In the rows, zero is written as 128.
Rows with their classes
[125 171 128 115 176  37 109 103 115 189 129 147 121 103 166  85  85 121
 132 128 122 213 114 126  98]  Fh
[120 115 126 125 136  97 131 131 104  89  76 145 143 118 152 100 154 138
 127 150 130 126 142 134 125]  Dc
[146 100 122 123 144  74 139 100 117 194  81 135 105 105 160  95 125 134
 127 129 131 171 118 157  95]  rq
[141 128 136 123 111  83  96 143  84  79  71 126 160 114 150 116 133 152
 153 160 136  99 128 120 115]  Dc
[110 125 136 138  77  81 131 107  80 127  96 129 119 105 126 117 144 114
 118 109 137 162 154 115 129]  Rm
[153 134 134 121 136  69 131 103 103 111 103 141 162  96 153 104 120 121
 141 161 130 155 126 104 101]  Dc
[120 161 132 148 114  86 119 139  69  92  73 128 107 120 127 122 152 152
 135 127 126 116 117 136  90]  Rm
[141 149 141 151 115  70 102 158  85  76  60 127 180  97 159  94 143 159
 171 170 115 102 128  96  99]  Dc
[136 125 141 135 140  81 125 110  83 157 107 135 104 133 124 120 140 124
 128 135 135 160 143 143 116]  Rm
[157  98 135 123 184 108 117 131 119 195  99 149 103  83 136 109 141 142
 149 175 120 132 112 135 107]  bg
[140 159 126 119 198  55 119 158 130  96 106 113 158 129 187  68  95 151
 138 155 111 158 130 137 115]  sg
[124 122 130 127 150  74 146  94 109 252 153 141 107  99 112 118 127 115
 113 110 141 208 141 173 147]  Rm
[133 136 127  98 127 111 151 135 142  85 160 115 177 152 148 130 158 146
 139 137 107 131 127 170 147]  sg
[117 143 124 144 119  50 101 153  92  60 135 125 173  95 152 111 146 146
 158 151 124 127 135  70 136]  sg
[153 171 132 100 191   6  92 136  83 156  97 162 176  84 185  83 110 146
 175 194 128 195 114 131  84]  Dc
[146 138 123  67 170  82 127  94 153 174 183 137 161 117 158 105 112 159
 133 122 132 188 110 189 116]  sg
[149 113 189 133 181 128 117 139 105 173  89 154 139 104 130   4 118 147
 154 158 129 124 107 134  98]  bg
[140 128 137 119 133  83 102 144 120 111 103 141 185 109 184  93  93 154
 140 181 121 162 134 136  80]  Dc
[132 101 134 130 120  88 141  98 105 159  71 129 115 121 133 113 151 120
 127 116 151 164 141 150 130]  Rm
[138 139 137 115 164 107  83 135 100 189 117 161 115 100 149 100 142 166
 177 175 142 153 101 153  76]  rq
[128 105 143 123 111  72 124 111 103  97 107 135 164  78 147 101 133 111
 126 157 132 161 161 124 128]  Dc
[110 145 145 132 101  87 102 137  81 128 109 134 122  93 110 121 141 141
 155 143 161 169 134 142 110]  Rm
[122 155 115 118 156  49 112 162 126  65 146 118 187 106 168 101 141 147
 180 160 118 132 121 100 127]  sg
[139 146 137 112  95  85  94 151 101  27 111 117 179 154 177 121 166 186
 174 173 114 108 111 143 117]  sg
[121 144 129 113 143 131 120 116 127 134  93 164 118 107  86 144 143  86
  86 136 149 125 107  97 153]  bg
[140  95 132 113 182  74 119 135 120 154  97 151 134  90 157 104 120 126
 159 151 122 141 124 114  86]  rq
[141 126 132 114 173  90 107 128 122 196 105 150 127  92 233  71 111 153
 169 152 205 161 101 145  84]  rq
[154 125 131 116 196  66 120 154 108  73  92 144 190 127 172  85 135 136
 136 177 118 114 150 117 108]  sg
[142 126 133 116 156  66 132 140 114 107 115 153  99 113 168 102 110 143
 122 155 123 128 145 135 102]  Dc
[110 151 128 133  83  64  97 122 110  82 109 109 139 139 183 113 129 117
 149 139 130 152 123 102 116]  Fh

Rows with their classes
[128 147 126 152 110 145 127 119 108 128 153 138 119 144 130 147  37 124
 142 129 115 137 134 118 102]  P
[129 140 123 117 116 141 124 142 127 127 117 122 114 131 116 131  75 117
 139 132 110 123  83 111 162]  Y
[112 154 125 152  79 146 124 137  97 134 126 146 149  98 144 145 131 107
 130 136 157 137  90 144 149]  L
[122 164 130 116  38 153 104 185 114 138 114 138 105 132 178 131  77 117
 134 138 163 119  93 154 166]  W
[158 143 140 137 123 144 129 186 129 127 117 129  89 120 181 133 160 130
 131 142 133 113 134  83 165]  W
[143 146 143 138 112 146 129 170 126 131 119 125 122 107 180 150 185 121
 114 139 144 109 118 117 163]  W
[155 139 132 133  99 138 128 178 126 145 148 132 115 116 155 133 199 108
 130 132 151 114 128 120 155]  W
[130 153 126 124  89 142 122 164 118 142 121 136 112 109 175 132 126 126
 123 135 147 119 121 117 240]  W
[130 141 122 125  97 145 130 168 123 126 126 126 127 111 177 143 128 133
 116 140 119 110 118 134 151]  W
[171 129 125 151 125 124 153  92 141 130 181 121 153 160  87 147  93 143
 116 127  95 121 155 157 121]  P
[155 134 125  85 148 137 112 104 113 121  82 125 149 159  76 112  58 146
 128 138 114 133  73 141 186]  K
[104 164 129 133  42 139 100 171 116 158 154 216 134 126 181 113  80 111
 142 131 188 141 147 161 125]  V
[141 147 130 135  85 143 114 153 123 133 157 134 132 124 130 124  87 103
 149 142 128 133 101 118 143]  P
[158 139 133 125 127 141 111 151 110 146 151 125 124 143 116 103  68 126
 149 130 137 139 120 109 163]  E
[125 154 129 105 105 137 102 181 116 137 124 133 107 114 176 119 156 101
 145 140 139 131 110 102 160]  W
[103 148 135 150 131 138 135 101 112 141  91 138 122 103 150 147 187  99
 107 129 130 124 170 103 147]  L
[140 138 124  80 136 129 107 144 129 113  51 134 104 128 120 119 142 149
 128 124 144 128  51 143 161]  K
[103 141 125 156 126 137 137 127 112 129 119 141 129  89 162 145 222 101
 122 123 122 128 131 109 135]  L
[112 127 125 136 110 137 122 189 111 132 138 135 136  90 147 125 130 118
 147 120 162 136  56 136 119]  V
[108 148 131 130  73 147 116 181 123 129 118 128 107 102 187 144 157 111
 119 135 152 121  94 128 151]  W
[132 143 133 131  94 145 107 127 109 136 149 139 126 143 118 123  27 101
 148 138 117 150 111  98 136]  P

Rows with their classes
[134 118 195  97  97 142 134 170 192 134  22 129 116 159 134 172 141 149
 132 181 105 125 166 148 155]  Qq
[144 155 147 106  99 163 121 136 124 140 113 160 127 124 137 141 115 128
 138 122 119 115 148 118 129]  Nc
[123 114 211 123  83 152 121 176 149 133  72 169 116  97 179 155 136 138
 182 152  58 110 161 100 133]  Nc
[116  79 168 159  85 131 106 193 201 124  79 123 142 138 160 138 139 143
 167 175  58 132 153 179 167]  rg
[136 112 170 140 105 149 115 182 161 139  89 155 132 127 159 146 136 137
 147 171  74 117 151 156 143]  pg
[138 118 179 107  99 163 130 156 155 132  67 168 121 118 156 164 142 126
 154 170  88 127 160 130 117]  Nc
[116 106 194 119  84 143 138 193 165 116  72 134 110  93 170 140 129 148
 179 149  99 114 156 139 166]  Cf
[115  94 179 166  97 115  97 178 206 142  49 117 117 161 122 145 127 144
 120 179  87 141 161 182 163]  Rc
[146 125 131 129 106 147 119 153 113 135 171 145 155 128 146 116 118 130
 141 119 122 120 141 144 153]  pg
[122 120 225 118 103 129 128 154 160 120  95 129 126 113 154 114 135 116
 146 141  92 132 119 134 143]  Cf
[ 93 132 211 111  89 136 125 153 176 130  83 131 126 124 148 128 121 124
 134 136  92 121 163 129 158]  Cf
